In the rows, zero is written as 128.
Each row of numbers stands for one node and depends on some of the facts below. Use the named rows to name the rest.

Facts:
Ψ: points at; γ: belongs to class
zifutra | Ψ stuklun | γ b
zosin | Ψ groflos | γ a
loskos | Ψ skupokom | γ b
tiral | Ψ tragon | γ b
riklagem | Ψ fibun | γ a
grazu | Ψ ditik | γ b
butufo | γ e
truklim | Ψ skubrudron | γ c
statram | γ b
stubi | Ψ tadeplam | γ e
zutuk | γ f
meze | Ψ trustum | γ a
gropi | Ψ grozik | γ b
tiskes | Ψ gipos | γ b
grigruste | Ψ nobabren | γ c
bogum | Ψ lapom | γ a
vusku | Ψ musi | γ a
klenon | Ψ peses | γ a
goskosos | γ e
stulus | Ψ ladru | γ b
feko | γ c
grinok | Ψ terim | γ a
dure | Ψ gropi | γ c
deskubror | Ψ baski | γ e
tubror | Ψ padretror | γ c
peses | Ψ boflodes | γ a
bufar | Ψ patu | γ c
boster | Ψ skadrum | γ a
subun | Ψ bogum | γ c
gruplas | Ψ flevo | γ a
pako | Ψ dratral | γ e
brovil | Ψ drufe | γ a
skuplok | Ψ trete | γ a
flopa | Ψ beplek | γ e
beplek | γ e
vuse | Ψ dafur | γ b
boflodes | Ψ pako | γ a
zitis | Ψ subun | γ a
fudrar | γ c
pumor | Ψ lagabres | γ a
terim | Ψ stubi | γ a
biklok | Ψ klupul | γ a
revek | Ψ tiskes | γ b
drepos | γ a
nokur | Ψ plagrugak | γ b
bodren | Ψ drepos | γ a
drebu | Ψ distem | γ a
bulu | Ψ punim | γ a
distem | Ψ flutrol | γ b
dapler | Ψ bedok | γ d
fibun | Ψ grazu | γ a
tritratis | Ψ bregun | γ a
plubir | Ψ vaflo | γ b
binak | Ψ goskosos | γ e
fazum | Ψ bufar | γ c
fletre | γ a
plazum | Ψ zutuk | γ a
tadeplam | γ f
lotrel | Ψ biklok | γ b
skupokom | Ψ plazum | γ d
baski | Ψ munaser | γ e
musi | γ b
grokleba | Ψ riklagem | γ a
stebrim | Ψ zifutra | γ c
stuklun | Ψ rogris | γ d
peper | Ψ revek | γ a
kluso | Ψ fazum | γ a
plevetruk | Ψ brovil | γ b
groflen | Ψ sadren | γ a
klisir | γ f
vaflo | Ψ kluso | γ a
nozas | Ψ bodren | γ f
bruzun | γ a
punim | γ f
groril | Ψ groflen | γ a
bridi | Ψ loskos | γ b
nobabren | Ψ skaste | γ b
miklen | Ψ dakle | γ a
lapom | Ψ bipum | γ b
flutrol | Ψ klenon | γ d
zisur | Ψ flopa | γ a
nuklun | γ a
dratral | Ψ nozas | γ b
studek | Ψ trogral | γ c
lizol | Ψ fudrar | γ a
trogral | Ψ stiklon | γ c
klupul | Ψ gaklos | γ c
gipos | Ψ statram | γ d
skaste | Ψ studek | γ a
dakle | Ψ nokur | γ c
flevo | Ψ drebu | γ a
detror | Ψ skuplok | γ d
gratil | Ψ liskebes | γ b
dadrul | Ψ gruplas | γ d
drufe | Ψ boster | γ b
pitrik | Ψ pegruk | γ a
ditik | Ψ deskubror | γ d
stiklon | Ψ perar | γ d
bipum | Ψ zisur | γ a
padretror | Ψ lotrel | γ a
plamak | Ψ gratil | γ d
triflom | Ψ plamak | γ a
kadromik | Ψ driklo | γ c
groflos | Ψ dure | γ d
stidru | Ψ binak | γ d
gaklos | Ψ detror | γ e
sadren | Ψ teskir | γ c
grozik | Ψ groril | γ a
bobik | γ a
tekli | γ c
fastis | Ψ stebrim | γ c
vetu | Ψ stulus | γ d
bregun | Ψ pitrik | γ d
plagrugak | Ψ grokleba | γ c
trete | Ψ motro | γ d
lagabres | Ψ dapler | γ e
munaser | Ψ kadromik | γ a
rogris | Ψ bridi | γ e
dafur | γ b
perar | Ψ lizol | γ a
ziklol | Ψ dadrul | γ d
teskir | Ψ tritratis | γ c
brostar | γ a
bedok | Ψ plevetruk | γ a
driklo | Ψ tiral | γ d
skubrudron | Ψ tripla | γ a
plifuguk | Ψ truklim | γ e
liskebes | Ψ vuse | γ e
nurul | Ψ plifuguk | γ f
pugrek | Ψ stidru | γ d
skadrum | Ψ fastis | γ a
motro | Ψ ziklol | γ c
zubek | Ψ triflom | γ d
fivar | Ψ vusku | γ e
patu | γ a
ladru | Ψ zosin | γ b
tripla | Ψ plubir | γ a
tragon | Ψ bulu | γ a
trustum | Ψ nurul | γ a
pegruk | γ e
flusori | Ψ fivar | γ c

Some rows with their names:
vuse: [110 141 139 116 134 130 159 105 125 144 105 133 178 155 177 133 157 150
 127 170 101 129 130 133 172 104  43 151  93  67 130 139 100 119 166 115
 157 144  86 102 117 169 119 149 123 136  84 103 130 130]
lagabres: [ 91 105 150 113 166 151 103 129 101 149 129 137 186 167 142 127 144 146
 118 174 134 124 138 151 153  93  56 168 111  80 141 129  89 120 153  94
 149 152  86 116 114 114 117 149  89 124  99 120  90 128]
bodren: [111 125 157 146 142 139 136 136  90 129  84 123 143 173 170 100 138 123
 117 178 124 129 113 152 149 102  77 131 104 104 123 135  74 115 168 112
 145 153 106 117 128 158 140 142 124 150  95  84 106 116]
brovil: [124 132 161 148 145 149 126 135  93  89 107 137 163 194 144 112 124 126
 130 201 116 131 124 177 153 115  77 111 112 103 135 137  81 105 172 109
 138 164  87  95  97 137 153 136 104 117 109 103  97 106]
zisur: [113 124 161 141 137 137 136 141  90 116  97 119 151 176 165 104 139 123
 129 179 118 121 112 159 149 104  72 135 108 100 126 129  68 124 171 105
 146 158 102 115 115 162 142 149 118 149 103  83 111 115]
lizol: [113 123 160 143 134 136 134 136  91 120  97 124 152 176 160 105 135 124
 128 177 119 125 115 164 149 105  72 128 107 100 127 130  73 122 166 109
 148 161  99 115 118 157 143 147 124 145 105  85 109 114]
plamak: [ 92  95 141 157 174 135 121 135 101 154 106 142 177 180 181 132 164 130
 134 176 122 143 106 138 176 110  44 139  94  34 155 128 100 100 168  90
 158 141 107  99 116 189 141 153 117 152  88  80 100 126]
pumor: [113 124 162 143 139 138 135 140  92 116  99 121 153 178 163 104 137 124
 128 181 117 122 112 159 151 104  73 131 107 100 126 130  69 122 170 106
 145 159 101 113 115 158 144 148 118 146 102  85 110 116]
bedok: [123 129 159 144 143 146 129 137  89  95 104 137 160 189 144 111 125 125
 129 197 117 131 125 177 153 113  76 117 108 105 136 135  81 109 171 110
 140 163  90  98 101 140 152 140 106 123 111  98 101 102]
grokleba: [113 116 144 135 149 131 130 132  89 103 101 124 145 165 163  93 151 115
 127 177 118  84 109 159 162  92  67 145 109  94 125 130  66 127 189 101
 154 169  94 120 122 167 146 144 124 154 100  76 121 118]
nobabren: [114 140 139 111 135 131 161 110 119 137 107 137 182 156 174 137 159 150
 128 175 101 130 132 135 172 105  42 156  91  70 134 138 103 117 170 113
 152 142  86  99 112 167 121 150 113 134  88 104 132 119]
gipos: [ 91  96 140 160 172 134 119 130 105 159 106 143 176 179 180 129 161 130
 135 172 122 145 106 140 176 111  47 133  96  34 154 129 102 100 164  92
 161 144 107 101 121 186 140 151 126 151  86  81  98 129]
fastis: [120 136 170 155 168 155 120 101 159 119  73 107 180 165 174 123 138 134
 132 198 144 124 103 145 166  95  58 165 121  46 127 151  84  91 146  83
 144 141  78  91  86 149 109 154  96 130 104  80  81 147]
vetu: [ 90  95 141 157 173 134 123 134 103 159 107 141 177 181 180 130 163 130
 134 175 124 141 103 137 174 110  45 136  94  33 154 126  99  97 166  91
 158 139 107  99 118 189 139 155 121 154  87  80 100 129]
zitis: [111 123 161 143 137 137 136 139  92 118  97 117 151 176 167 103 140 124
 126 178 119 119 109 155 150 103  73 136 107  98 124 130  65 124 170 106
 146 158 102 116 116 163 141 149 120 150 100  82 112 118]
sadren: [106 118 168 123 153 132 157 113 133 161  78 105 178 155 148 121 137 126
 127 185 152 118  91 150 134  88  48 178  97  39 139 119  83  80 135  95
 140 121  77  99 110 174  97 183 103 166 125  65 108 135]
tiral: [112 134 125 108 143 126 156 102 121 129 110 136 175 146 176 125 168 142
 129 172 101  98 129 132 183  95  39 164  93  64 131 139  98 121 185 109
 160 151  81 105 118 174 123 148 120 142  82  97 140 128]
stebrim: [116 137 170 157 168 153 121 101 163 124  72  98 179 164 182 119 143 135
 131 196 144 119  97 137 166  93  58 170 124  44 122 152  77  95 147  81
 145 140  82  95  87 155 105 154  99 135  97  77  83 157]
butufo: [ 86 101 147 128 156 144 102 109 117 182 117 131 176 157 145 114 139 147
 119 151 138 130 132 157 144  92  57 145 117  73 132 127  91 124 131 105
 167 158  86 131 140 116 109 146 132 133  90 119  85 151]

Which node is each row?
No name comes twice in this set of rows, the named rows included.
[117 137 164 157 148 152 124 135 109  96 105 117 161 197 161 104 133 128
 128 199 118 125 108 158 155 110  78 117 120  97 122 141  66 111 170 105
 140 164  95 100  94 147 148 135 109 125  90  98  95 129] : skadrum
[ 97  94 139 154 173 135 120 135  94 149 109 152 179 180 171 136 158 129
 136 179 121 148 114 148 175 114  43 135  92  37 161 127 108  97 167  91
 157 143 103  95 114 182 144 153 115 145  97  83  98 113] : stiklon
[ 81 111 146 178 185 147 111 130 136 150 107 111 181 196 204 121 174 134
 132 183 124 136  81 109 182 109  51 136 115  24 132 140  75 102 168  84
 157 141 115  99 101 195 136 142 119 148  51  84  89 172] : stuklun
[113 142 131 112 152 139 164 110 115 153  81 139 165 148 188 132 162 147
 107 178 113 140 136 112 172  99  50 161  82  84 127 151 111 102 173 121
 146 126  97 103 130 162 114 138 111 139  73 103 126 117] : dratral
[109 145 136 113 148 137 161 113 117 162  73 139 157 145 203 132 160 151
 104 174 111 144 141 101 183  97  65 159  75  88 131 152 104 112 171 120
 142 122 103 105 134 161 112 145 113 139  76 102 126 117] : distem
[112 137 129 109 142 128 157 104 121 132 109 134 176 149 176 128 167 144
 129 172 102 105 128 131 179  96  39 162  93  66 130 139  98 121 181 109
 158 147  83 104 116 174 121 148 118 140  82  98 138 128] : nokur
[114 124 180 141 132 127 123 114 145 138  80 115 173 140 183 134 132 140
 145 169 130 117 120 149 184  93  71 173 100  41 148 128  70 132 137  74
 147 143  85 105  95 160 109 194 107 145 141  65 104 126] : klupul
[107 139 140 108 134 128 170 112 122 148 110 127 182 159 171 133 160 149
 126 175 104 126 121 129 164 102  42 157  89  65 132 131  95 113 167 116
 150 135  87 100 113 175 117 155 115 144  84 101 136 130] : stulus
[120 113 147 131 168 135 124  97 134 122  72 123 165 132 167 113 151 120
 133 178 142  79 111 154 174  77  46 189 107  44 136 139  91 103 167  79
 158 151  72 108 114 164 111 163 110 155 121  61 109 126] : kadromik
[ 75 118 157 132 173 158  98 126 136 160 125  93 185 175 179 112 164 150
 115 171 138 111 101 112 157  85  58 179 131  66 111 138  52 131 154  86
 152 149 101 127 108 134 105 142  96 137  57 114  87 184] : rogris
[105 129 163 153 138 139 133 135 107 125  95 103 149 180 178  97 145 125
 126 176 120 118  97 144 152 101  76 132 116  93 114 133  56 126 167 105
 150 160 107 120 116 167 139 145 128 152  84  82 107 141] : plazum
[122 150 138 122 144 146 150 104 129 112 115 146 192 174 158 141 146 152
 130 197 100 137 139 147 176 114  48 132  99  72 138 148 109 101 171 115
 146 148  73  81  91 146 129 136 102 106  86 122 115 120] : drufe
[107 129 166 144 134 133 132 147  93 135  80 122 134 165 192 105 135 131
 115 172 118 130 122 131 172 100 101 132  91 107 131 134  57 138 166 106
 136 147 116 121 126 157 140 159 120 148 105  81 112 115] : gruplas
[ 92  89 122 151 185 130 113 126 100 141 111 149 171 168 177 120 173 121
 136 173 122 105 106 140 189 100  40 146  95  29 154 127  99 103 185  85
 167 152  98 103 123 192 144 149 123 156  88  75 109 129] : driklo
[ 85 100 152 160 159 126 113 142 108 167 100 144 165 170 206 136 155 140
 134 164 116 146 120 118 202 110  76 132  80  35 165 124  80 127 159  84
 151 136 118 104 118 185 141 174 122 148  99  78 103 127] : ziklol

The same nodes again, as new rows of numbers:
Some nodes and their rows:
vetu: [136 128 117 148 103 123 168 131 147 118  98  81 131 135 138 142 157 144
  72 160 130  73 162  73  68 170 137 158 156 178]
gruplas: [ 72 159 122 134 119 163 141  76 147 125 150 141 134 102 133 144 100 124
 133 108 133 129 117 135 177  74  98 138 105  98]
flusori: [140 106 147  80  86 121 105 156 120  51 142 105 117 175 114 152 113 118
 152  76 130 163 110 129 137 153 160 144 172 159]
plamak: [134 123 122 149 104 127 171 128 145 118 103  81 132 134 136 140 160 146
  65 159 130  77 160  80  70 170 138 162 154 178]
motro: [ 81  69 152  85  72 156 105 163 131  42 144 127 118 178 121 180  88 116
 130  61 131 164 126 136 159 151 155 164 155 152]
bipum: [ 98 167 115 126 122 141 127 102 105 131 128 119 111 102 124 133 140 131
 130 123 125 137 119 142 156  78  95 128 111  96]
nokur: [141  58 154 162 140 157 153 141 120 199 105 163 152 130 149  72 134 137
 141 156 166 127 110 161 110 168 134 108 117 128]
grokleba: [105 177 130 104 127 149 117  82  94 135 121 111 113 107 123 123 149 136
 120 144 133 155 109 118 160  94  83 126 143  75]
driklo: [140 132 132 131 110 137 161 109 132 123  96  74 134 139 135 127 170 153
  54 178 136  97 152  57  74 186 126 163 180 158]
grinok: [ 99 170 118 125 122 139 127 101 109 129 130 120 111 102 126 137 134 127
 133 126 125 131 119 137 157  80  95 126 114  94]
brovil: [121 162  83 178 129 149 118 116  58 159 140 112 123 111 139 134 163 152
 121  92 104 160 136 187 167  80  99 161  83 100]
goskosos: [177 124 107 115 197  78  67 140 149 131 165 194 154 115 112 108  94 114
 124 150  75 138 155  87 133 163 156 112 125 130]
binak: [164 117 133 107 171  97 101 131 170 138 168 179 144 117 104 105 124 157
 123 138  88 158 137 125 144 159 144 119 140 135]
nozas: [151 166 149 112 176  99 157 112 225 147 136  95 145 210 123 142 123 168
 133  95 152 200 133 150 108 106 153 116 101 149]
deskubror: [168 126 154  78 174 114  93 101 154 148 157 165 144 124  99  86 145 176
 106 161 100 193 120 104 151 180 124 123 181 111]
bedok: [112 163  84 165 127 150 119 112  64 153 137 115 123 107 137 126 158 152
 122  95 108 163 131 178 169  75  97 156  83 105]
plifuguk: [150  97 160  98 167  77 131 142 184 106 188 172 123  91  69  93 136 163
 115 139  91 145 124 141 120 159 151  93 119 145]
tripla: [ 87 145 146 114 125 109 158 120 122  84 151 117  87  67  81 122 145 123
 122 130 126 110 105 148 123  78 107  88  82 104]
stebrim: [168 109 175 110  94 105 109 169 123  71 158  95 119 184 122 192 125 107
 159  81 117 130 118 156 124 174 173 149 185 130]

Rows to name:
No name comes twice in this set of rows, the named rows included.
[ 82 167 120 135 122 157 148  69 153 128 153 138 141 100 132 135  97 124
 142 105 135 130 110 132 178  71 100 134 106 102] : flevo
[103 174 124 113 127 147 119  91  98 134 124 116 114 105 124 129 143 130
 125 136 129 144 114 125 158  87  88 127 132  83] : tragon
[152 158 126 113 200  87 105 152 175 134 113 107 133 213 130 163 111 122
 115 120 135 177 168 116  88 113 160 109  83 132] : klisir
[154 116 116  91 116 101  65 172  93  41 135 123 129 173 125 153  79  70
 153  88 114 141 131  87 127 157 173 137 152 154] : fudrar
[141  53 140 177 141 148 150 155 125 193 108 171 153 125 152  80 123 120
 147 147 157 108 120 165 105 159 144 107  96 137] : vuse
[128 133 170  98 172  89 161 152 204 117 130  88 107 194  96 153 146 166
 108 110 148 187 143 164  78 110 155  97  83 143] : nurul
[140 111 152  73  85 126 104 150 117  53 138 101 116 176 115 147 119 125
 148  81 132 172 105 123 140 160 155 145 183 152] : dakle
[148  79 117 147 116 133 140 170 138 208  62 159 133 139 165  80 130 127
 182 156 170 101 118 157 100 137 130  93 129 161] : gropi
[144 137 140 122 114 141 157 102 126 125  91  72 134 141 133 125 175 155
  51 186 138 106 149  48  74 192 121 162 191 150] : ditik
[183 142 135 117 173  93 134  82 221 145 199 182 178 111 105  75 103 167
 153 115  99 163 107 124 157 151 152 117 143 155] : pako
[137  51 136 179 135 154 158 155 122 197 109 167 152 124 150  72 130 137
 144 139 160 121 118 179 110 154 139 112  93 143] : nobabren
[ 94 161 130 120 123 129 140 109 114 115 137 118 101  89 108 132 139 127
 129 127 125 125 112 142 145  80  99 113 103  98] : trustum
[141 136 107 138  95 119 161 139 149 124  81  78 123 140 143 142 160 143
  83 165 132  69 162  68  65 161 133 154 166 187] : bregun
[170 107 162 119  95 110 105 170 109  72 158  94 121 185 125 183 131 117
 155  70 114 145 121 163 131 171 171 156 175 138] : fastis

Now the same nodes, written a new way:
Named rows:
zosin: [181  98 132 156 158 129 154 136 129 150 146 142 122 160 107 164 114 146
 166 111 151 138 152 151  85 131 108 136]
baski: [142 131  85 113  57 178 182  77 147  72 137 129 143 131 122 134 119  77
  77 162 137  91 133 139 145 157 205 129]
revek: [120 126 120  82  95 136  65 148 148 155 132 127  86 126 148 137 136 137
 109 106 117  97  92  80 124  99 166 167]
vusku: [163 102 121 147 137 121 155 126 125 158 128 109 137 138  91 133 122 133
 156 107 147 147 157 134 111 136  91 119]
plamak: [ 97 155 159 175 114 116 135 183 113  94 100 135 138  93 144 100  82 118
 111 134  97 130  79 172 117 101 156 125]
grazu: [127  85 136  75  52 162  77 128 169 156 128 134  89 120 127 119 119 107
  83  87 100  88 113 109 151 116 184 177]
liskebes: [136 172  70 119 100 152 171  98 127  71 140 123 138 137 144 150 136 106
 103 181 152 100 112 111 117 140 182 121]
stulus: [128 126 125  85 108 139  65 154 150 151 141 141  79 134 157 146 132 141
 112 108 118  90  91  87 112  99 166 177]
dadrul: [ 87 158 151 176 129  99 139 172  90 117  89 123 170  83 150 107  54 178
  99 136 104 102  69 152 148 108 154 117]
gropi: [145 122 135  89 139 143  64 164 153 141 159 174  69 156 175 167 123 146
 118 113 127  77  90 103  84 101 171 206]
skubrudron: [146 128 108 169 109 117 144 170 146 134 100 141 142 184  57 117 181 140
 165  91 163 179 142 104 104 134 102  85]
peses: [152  79 134 160 139 134 174 125 134 135 125  66 173 145  93 183 142 165
 162 110  88 127 127 113 131 107  72 132]
plazum: [162  94 115 159 146 105 140 134 115 153 154  98 133 152  89 130 123 122
 176 100 149 131 153 134 135 149 104 106]
tiral: [125 101 130  76  69 152  73 137 160 157 131 133  88 123 135 125 125 120
  93  96 106  94 105  99 141 109 176 173]
pegruk: [144 175  60 101 144 134 166  95 127  67 144 121 161 124 158  94 152  71
  91 184 165  70 121 107 116 172 125 162]
fudrar: [ 77 144 143 100 198 118  96  80 139 112 130 163 142 114 169  91 186 109
  87 154 116 140 153 152 175 167  75 140]
binak: [138 172  69 116 108 148 169  96 127  71 142 122 144 134 146 141 138 100
 102 181 154  94 113 108 120 147 173 128]
tubror: [ 72 140 152 117 162 130  97  82 135 121 129 172 120 129 159 147 162 146
  99 150 113 160 146 158 179 139 136 100]
perar: [164 109 124 142 125 129 162 120 129 161 115 113 129 128  94 145 124 138
 152 113 143 167 157 136  93 121  95 116]

Name these rows:
No name comes twice in this set of rows, the named rows included.
[169  67 135 146  93 145 166 108 142 158 123 116 135 136  71 128 108 114
 139  92 131 146 173 159 134 145 120 121] : riklagem
[ 66 152 148 122 161 127  94  98 145 105 120 179 127 144 147 129 192 136
  98 145 114 166 141 146 176 144 123  98] : bufar
[111 137 209  77  97 169 133 139 105  55 128 126 160 139 140 124 110 149
 185 173  88  95 135  70 145 108 110 119] : nozas
[ 65 140 143 123 173 108  75  87 111 114 178 123  83 125 166 149 164  96
 144 151 103 166 144 159 200 136 149  69] : stebrim
[165 107 121 144 134 124 158 121 127 161 119 110 135 130  95 133 125 134
 152 111 146 156 159 134 100 130  88 122] : lizol
[162 103 121 152 128 122 154 132 128 156 124 115 134 145  87 138 129 138
 160 105 147 154 153 133 112 132 101 111] : meze
[165  97 124 149 127 125 156 124 126 157 127 111 134 139  87 141 118 137
 156 105 142 150 156 136 113 134 104 114] : miklen
[ 96 173 157 159 107 124 141 166 110 104  91 117 115  57 161 105  83 100
 109 151  89 167  85 172  86  77 142 124] : dapler
[114 111 109 102 114 102  34 169 124 146 192  98  68 153 144 130 131 104
 154  93 121  66  86  81 177 120 190 134] : bridi
[119 149 192  57 136 140 113 137  96  66 140 139 162 124 147  44 114 102
 177 170 132  75 157  75 146 157  76 140] : zutuk
[ 93 144 148 190 130  90 112 197  97  86 142 117 131 113 140  91  79  98
 140 121 101 102  74 171 159 121 175 107] : skupokom
[168  71 133 145  98 142 164 113 142 158 124 117 135 137  73 131 110 117
 141  94 132 148 169 156 130 143 119 119] : grokleba

